Below is a small trained network, with its code and all its weights. Each question gives an input and a class and asks what happens when units are switched off, that is, made to give their printed mean instead of their output.

import numpy as np


def w(rows, s, z=0):
    codes = np.array(rows[::2]) - 128.0
    scale = np.full(codes.shape[1], s)
    scale[-1] = z or s
    return codes * scale


def f(y):
    return y / 2 * (1 + np.tanh(0.7978845608 * (y + 0.044715 * y**3)))


def log_softmax(a):
    a = a - a.max(-1, keepdims=True)
    return a - np.log(np.exp(a).sum(-1, keepdims=True))


def net(x, mask):
    res = np.array(x, float).reshape(1, 6) / 4 @ E
    y = f(res @ A[0][:, :-1].T + A[0][:, -1])
    res = res + np.where(mask, y, B[0][:, -1]) @ B[0][:, :-1]
    return log_softmax(res[-1] @ U[:, :-1].T + U[:, -1])


A, B = {}, {}
E = w([
[177,200,110,134,91,78],'x0',
[127,126,127,125,125,127],'x1',
[128,151,46,99,100,228],'x2',
[130,128,131,130,130,130],'x3',
[212,28,111,77,119,120],'x4',
[149,55,94,254,86,131],'x5',
],0.0081)
A[0] = w([
[88,99,160,129,123,54,109],'N1',
[168,127,121,59,213,120,97],'N2',
[143,159,178,93,159,138,77],'N3',
[74,148,147,48,91,148,132],'N4',
[53,196,135,175,103,100,96],'N5',
[151,147,115,109,92,195,109],'N6',
[112,70,144,124,200,170,185],'N7',
[179,140,103,114,121,82,185],'N8',
[75,87,160,130,163,193,92],'N9',
[165,77,101,103,98,110,109],'N10',
[78,83,148,113,118,146,151],'N11',
[159,136,159,148,172,46,104],'N12',
[88,170,63,104,159,149,84],'N13',
[103,115,56,104,131,128,178],'N14',
[74,70,133,139,180,152,127],'N15',
[128,117,148,140,182,113,232],'N16',
[67,88,78,164,63,79,72],'N17',
[9,147,137,179,160,147,153],'N18',
[189,204,100,144,105,62,254],'N19',
[99,81,161,121,134,169,64],'N20',
[105,160,139,76,142,119,161],'N21',
[155,131,94,169,105,131,86],'N22',
[114,129,75,110,97,164,68],'N23',
[99,131,123,89,131,116,178],'N24',
[117,102,121,183,96,125,97],'N25',
[230,97,121,124,192,121,141],'N26',
[99,121,196,142,88,65,121],'N27',
[132,104,171,141,165,86,107],'N28',
[73,73,149,120,161,134,131],'N29',
[87,79,157,124,199,51,131],'N30',
[137,74,124,228,108,157,98],'N31',
],0.012,0.0068)
B[0] = w([
[102,148,59,109,163,162,168],'N1',
[93,76,174,121,200,126,166],'N2',
[150,94,94,99,192,86,149],'N3',
[164,131,135,148,169,99,184],'N4',
[3,2,156,101,71,111,206],'N5',
[111,157,85,138,155,129,163],'N6',
[149,164,137,161,53,117,197],'N7',
[133,150,150,132,48,137,183],'N8',
[150,227,130,88,133,124,166],'N9',
[64,48,178,75,115,126,174],'N10',
[156,145,169,157,59,71,160],'N11',
[86,138,62,143,139,129,183],'N12',
[104,108,90,102,137,138,162],'N13',
[166,128,53,182,89,205,172],'N14',
[155,205,154,100,73,91,172],'N15',
[142,157,115,217,137,188,198],'N16',
[140,141,133,81,230,78,165],'N17',
[94,79,163,123,92,153,234],'N18',
[161,168,155,159,81,123,255],'N19',
[149,138,118,12,95,129,138],'N20',
[199,94,162,152,218,124,181],'N21',
[144,151,145,84,171,38,154],'N22',
[109,170,36,55,167,117,148],'N23',
[161,83,170,181,141,93,162],'N24',
[181,125,144,80,191,71,172],'N25',
[86,87,133,78,70,180,189],'N26',
[100,156,45,133,123,156,182],'N27',
[112,190,67,95,104,155,161],'N28',
[146,185,124,139,78,96,164],'N29',
[100,144,69,131,147,186,191],'N30',
[150,108,150,135,249,88,229],'N31',
],0.0074,0.0088)
U = w([
[85,155,2,119,148,152,31],'0',
[126,121,168,109,211,57,55],'1',
[59,61,167,97,81,133,72],'2',
[125,142,138,159,113,133,255],'3',
[137,132,149,185,115,159,229],'4',
[133,218,163,117,66,68,51],'5',
],0.014,0.0077)

Each question gives the input, the list of numbers given to net, and the class t.
The units are the neurons (one row each of A and B). Each row of codes is followed by its name. A weight is (code - 128) times the scale printed after its matrix; where a second scale follows, it is the last column's (A, B and U).
mask holds one flag per neuron, in row order. A switched-off neuron (its flag False) gives its mean, the last column of its row in B, instead of its output. The means were averaged over made-up inputs and are rounded, as every weight is.
A unit's drop is (log p(t) with every unit on - log p(t) with that unit switched off) / (log p(t) with every unit on - log p(t) with every unit switched off).
The circuit of an input: a set's keep is (log p(t) with only the set's units on - log p(t) with every unit switched off) / (log p(t) with every unit on - log p(t) with every unit switched off). Starting from the 12 units with the biggest drops (on a tie, the unit counted first), units are removed one at a time, each time the one whose removal leaves the highest keep (on an exact tie, the one counted first), for as long as the keep stays at least 0.8.
circuit, biggest first: the units of the circuit, biggest drop first
top k neurons: the k neurons with the biggest drops, biggest first
drop of u: that unit's drop, to one decimal
input [-5,0,2,2,5,5], class 1: circuit, biggest first	(N31)
input [7,4,-8,4,-6,5], class 0: circuit, biggest first	(N27 N12)
input [2,-5,7,5,-2,-8], class 1: top 2 neurons	(N21 N4)
input [-2,7,-4,8,2,-2], class 4: circuit, biggest first	(N16 N5 N17)
input [8,2,6,7,5,4], class 5: circuit, biggest first	(N19 N22)
input [-6,3,-4,2,-8,-4], class 2: top 2 neurons	(N5 N18)
input [4,0,-4,-3,-6,-8], class 1: top 2 neurons	(N21 N3)
input [-7,-3,6,-5,-7,0], class 2: top 4 neurons	(N18 N5 N19 N13)
input [-1,7,6,-5,-4,-8], class 1: circuit, biggest first	(N21 N4)
input [8,-6,-3,-2,5,3], class 5: circuit, biggest first	(N19 N8)
input [0,-4,-8,1,-8,5], class 0: top 2 neurons	(N27 N1)
input [8,2,6,-2,1,-1], class 5: top 2 neurons	(N19 N8)
input [0,-6,-3,0,-8,-6], class 2: top 3 neurons	(N5 N18 N31)
input [0,5,-7,1,8,-6], class 2: circuit, biggest first	(N26)
input [6,4,-6,3,-5,8], class 1: top 2 neurons	(N31 N17)
input [8,-8,-1,-2,-7,-4], class 3: top 3 neurons	(N19 N21 N5)
input [-8,-8,7,2,-8,5], class 2: top 3 neurons	(N18 N5 N19)
input [2,5,1,-5,-6,1], class 2: drop of N5	0.5
input [1,1,-8,-2,-1,-5], class 0: drop of N15	0.0
input [-4,-1,2,0,1,1], class 5: drop of N11	0.1
input [3,-7,-2,-2,-6,-8], class 1: circuit, biggest first	(N21)
input [-4,-2,4,-3,-7,-4], class 2: drop of N18	0.5
